Here is a tiny trained network, its code and every weight. The questions are about switching its units off for an input and a class, where a switched-off unit gives its printed mean instead of its output.

import numpy as np


def w(rows, s, z=0):
    codes = np.array(rows[::2]) - 128.0
    scale = np.full(codes.shape[1], s)
    scale[-1] = z or s
    return codes * scale


def f(y):
    return np.maximum(y, 0)


def log_softmax(a):
    a = a - a.max(-1, keepdims=True)
    return a - np.log(np.exp(a).sum(-1, keepdims=True))


def net(x, mask):
    res = np.array(x, float).reshape(1, 2) / 4 @ E
    y = f(res @ A[0][:, :-1].T + A[0][:, -1])
    res = res + np.where(mask, y, B[0][:, -1]) @ B[0][:, :-1]
    return log_softmax(res[-1] @ U[:, :-1].T + U[:, -1])


A, B = {}, {}
E = w([
[52,224,171,128,131,237,160],'x0',
[161,195,140,95,158,105,1],'x1',
],0.0077)
A[0] = w([
[122,171,155,104,102,118,156,91],'N0',
[129,121,131,130,132,128,128,253],'N1',
[112,195,128,149,146,204,144,86],'N2',
[145,172,139,153,135,118,3,94],'N3',
[124,61,131,142,123,138,240,92],'N4',
[166,29,114,140,134,61,94,86],'N5',
[133,155,120,94,132,125,84,104],'N6',
],0.026,0.013)
B[0] = w([
[102,111,169,99,127,99,136,147],'N0',
[253,170,125,220,64,75,86,224],'N1',
[67,183,162,117,114,144,138,205],'N2',
[122,89,78,119,178,115,168,251],'N3',
[122,79,71,107,182,120,168,223],'N4',
[62,184,174,111,114,152,136,254],'N5',
[124,90,107,116,129,137,169,180],'N6',
],0.035,0.017)
U = w([
[127,74,41,110,219,111,176,144],'0',
[24,205,215,95,97,144,134,169],'1',
[255,132,130,216,69,106,90,254],'2',
[136,106,160,93,130,148,108,42],'3',
[131,74,130,137,107,150,76,43],'4',
],0.012,0.0052)

Each question gives the input, the list of numbers given to net, and the class t.
The units are the neurons (one row each of A and B). Each row of codes is followed by its name. A weight is (code - 128) times the scale printed after its matrix; where a second scale follows, it is the last column's (A, B and U).
mask holds one flag per neuron, in row order. A switched-off neuron (its flag False) gives its mean, the last column of its row in B, instead of its output. The means were averaged over made-up inputs and are rounded, as every weight is.
A unit's drop is (log p(t) with every unit on - log p(t) with that unit switched off) / (log p(t) with every unit on - log p(t) with every unit switched off).
The circuit of an input: a set's keep is (log p(t) with only the set's units on - log p(t) with every unit switched off) / (log p(t) with every unit on - log p(t) with every unit switched off). Starting from all 7 units, units are removed one at a time, each time the one whose removal leaves the highest keep (on an exact tie, the one counted first), for as long as the keep stays at least 0.8.
circuit, biggest first: the units of the circuit, biggest drop first
top k neurons: the k neurons with the biggest drops, biggest first
drop when u is switched off: that unit's drop, to one decimal
input [-3,2], class 2: circuit, biggest first => (N2 N4)
input [-8,3], class 1: circuit, biggest first => (N5)
input [-3,-3], class 2: circuit, biggest first => (N3 N2)
input [4,-2], class 1: top 2 neurons => (N2 N3)
input [3,-3], class 2: top 2 neurons => (N5 N3)
input [-8,7], class 1: top 2 neurons => (N5 N4)
input [-5,-3], class 1: top 2 neurons => (N5 N3)
input [-7,6], class 1: top 2 neurons => (N5 N4)
input [-8,0], class 1: drop when N5 is switched off => 1.7
input [-3,-1], class 2: drop when N2 is switched off => 0.8
input [-2,0], class 2: drop when N0 is switched off => 0.0
